Below are the code and all the weights of a small trained network. Each question names an input and a class and asks about switching units off, where a switched-off unit gives its printed mean instead of its output.

import numpy as np


def w(rows, s, z=0):
    codes = np.array(rows[::2]) - 128.0
    scale = np.full(codes.shape[1], s)
    scale[-1] = z or s
    return codes * scale


def f(y):
    return np.maximum(y, 0)


def log_softmax(a):
    a = a - a.max(-1, keepdims=True)
    return a - np.log(np.exp(a).sum(-1, keepdims=True))


def net(x, mask):
    res = np.array(x, float).reshape(1, 7) / 4 @ E
    y = f(res @ A[0][:, :-1].T + A[0][:, -1])
    res = res + np.where(mask, y, B[0][:, -1]) @ B[0][:, :-1]
    return log_softmax(res[-1] @ U[:, :-1].T + U[:, -1])


A, B = {}, {}
E = w([
[68,80,105,152,153,242,62,51],'x0',
[115,135,143,95,103,149,113,158],'x1',
[131,134,140,114,169,120,112,126],'x2',
[110,210,101,228,97,93,49,176],'x3',
[71,67,2,87,180,78,110,190],'x4',
[95,129,149,122,142,122,127,139],'x5',
[137,121,112,162,152,103,144,92],'x6',
],0.011)
A[0] = w([
[143,184,182,153,85,144,150,58,86],'neuron 0',
[73,97,46,110,150,122,97,148,140],'neuron 1',
[138,48,149,73,138,153,219,111,81],'neuron 2',
[88,90,88,149,129,197,41,81,223],'neuron 3',
[90,129,123,143,119,150,121,88,245],'neuron 4',
[91,103,170,148,88,109,128,112,203],'neuron 5',
[113,157,67,125,117,81,46,129,75],'neuron 6',
[131,162,127,101,138,82,144,144,131],'neuron 7',
[148,149,184,161,143,172,119,108,96],'neuron 8',
[115,71,94,72,124,111,157,119,65],'neuron 9',
[160,154,116,95,109,58,129,136,240],'neuron 10',
[122,167,124,214,100,110,56,149,6],'neuron 11',
[114,156,124,172,105,96,58,145,14],'neuron 12',
[92,77,10,106,133,105,117,178,102],'neuron 13',
[135,136,145,124,115,89,174,161,163],'neuron 14',
[163,157,115,119,104,78,173,186,184],'neuron 15',
[141,176,183,116,105,150,127,99,64],'neuron 16',
],0.013,0.0014)
B[0] = w([
[185,137,94,112,136,174,196,160,220],'neuron 0',
[135,139,137,127,163,139,153,189,226],'neuron 1',
[72,139,131,60,104,183,53,47,222],'neuron 2',
[151,36,176,254,13,76,75,166,229],'neuron 3',
[123,114,175,180,175,98,95,137,167],'neuron 4',
[129,108,116,103,138,106,164,151,155],'neuron 5',
[74,202,131,64,163,154,117,111,199],'neuron 6',
[165,60,114,141,81,129,118,139,175],'neuron 7',
[168,122,116,151,171,149,174,216,189],'neuron 8',
[106,177,100,119,147,154,155,104,189],'neuron 9',
[166,102,185,148,38,102,58,185,194],'neuron 10',
[103,159,133,66,128,174,116,56,213],'neuron 11',
[86,160,104,91,111,203,103,38,192],'neuron 12',
[189,162,134,130,202,157,196,166,251],'neuron 13',
[125,107,188,130,134,77,59,134,186],'neuron 14',
[130,77,165,191,146,94,97,119,213],'neuron 15',
[155,134,78,109,150,135,165,161,195],'neuron 16',
],0.0099,0.017)
U = w([
[138,80,171,170,132,80,61,129,236],'0',
[152,167,111,107,203,148,205,157,148],'1',
[95,162,122,64,160,174,83,3,1],'2',
],0.017,0.0013)

Each question gives the input, the list of numbers given to net, and the class t.
The units are the neurons (one row each of A and B). Each row of codes is followed by its name. A weight is (code - 128) times the scale printed after its matrix; where a second scale follows, it is the last column's (A, B and U).
mask holds one flag per neuron, in row order. A switched-off neuron (its flag False) gives its mean, the last column of its row in B, instead of its output. The means were averaged over made-up inputs and are rounded, as every weight is.
A unit's drop is (log p(t) with every unit on - log p(t) with that unit switched off) / (log p(t) with every unit on - log p(t) with every unit switched off).
The circuit of an input: a set's keep is (log p(t) with only the set's units on - log p(t) with every unit switched off) / (log p(t) with every unit on - log p(t) with every unit switched off). Starting from the 12 units with the biggest drops (on a tie, the unit counted first), units are removed one at a time, each time the one whose removal leaves the highest keep (on an exact tie, the one counted first), for as long as the keep stays at least 0.8.
circuit, biggest first: the units of the circuit, biggest drop first
k most important neurons: the k neurons with the biggest drops, biggest first
drop when u is switched off: that unit's drop, to one decimal
input [-4,4,6,-2,-4,5,-5], class 0: circuit, biggest first => [neuron 13]
input [-6,-7,-2,-5,-6,-1,-6], class 0: 3 most important neurons => [neuron 13; neuron 14; neuron 15]
input [2,5,-6,-4,-4,-4,7], class 1: 4 most important neurons => [neuron 0; neuron 11; neuron 12; neuron 8]
input [-6,7,7,-7,2,8,3], class 2: 2 most important neurons => [neuron 2; neuron 3]
input [1,-8,4,7,7,-1,-6], class 1: 2 most important neurons => [neuron 13; neuron 1]
input [-6,-4,0,4,6,-2,6], class 0: 2 most important neurons => [neuron 10; neuron 15]
input [0,-1,-3,4,-5,-3,-1], class 1: 3 most important neurons => [neuron 2; neuron 0; neuron 8]
input [0,4,8,4,5,4,0], class 1: 2 most important neurons => [neuron 2; neuron 13]
input [7,-7,5,-8,8,-7,-8], class 1: 2 most important neurons => [neuron 13; neuron 1]
input [-1,-3,6,5,-5,5,3], class 1: 4 most important neurons => [neuron 2; neuron 8; neuron 0; neuron 16]
input [4,-7,8,6,7,5,5], class 1: 3 most important neurons => [neuron 13; neuron 1; neuron 2]
input [6,0,0,5,8,8,-1], class 1: 3 most important neurons => [neuron 13; neuron 1; neuron 6]
input [6,-3,5,1,-5,2,-5], class 0: 2 most important neurons => [neuron 3; neuron 13]
input [4,-5,8,1,-4,-8,1], class 0: most important neuron => [neuron 3]
input [-8,-8,-7,-3,-8,-8,-2], class 0: 2 most important neurons => [neuron 15; neuron 14]
input [-4,-8,-2,8,-6,3,7], class 2: 2 most important neurons => [neuron 11; neuron 12]
input [-7,1,2,-8,3,3,-3], class 2: drop when neuron 3 is switched off => 0.8
input [7,-3,5,3,-3,-3,3], class 0: drop when neuron 3 is switched off => 0.9
input [2,-8,-6,4,3,8,4], class 2: drop when neuron 16 is switched off => 0.2
input [6,-4,-1,-3,4,3,6], class 0: circuit, biggest first => [neuron 3]
input [2,-2,3,8,1,-1,2], class 2: drop when neuron 2 is switched off => 0.0
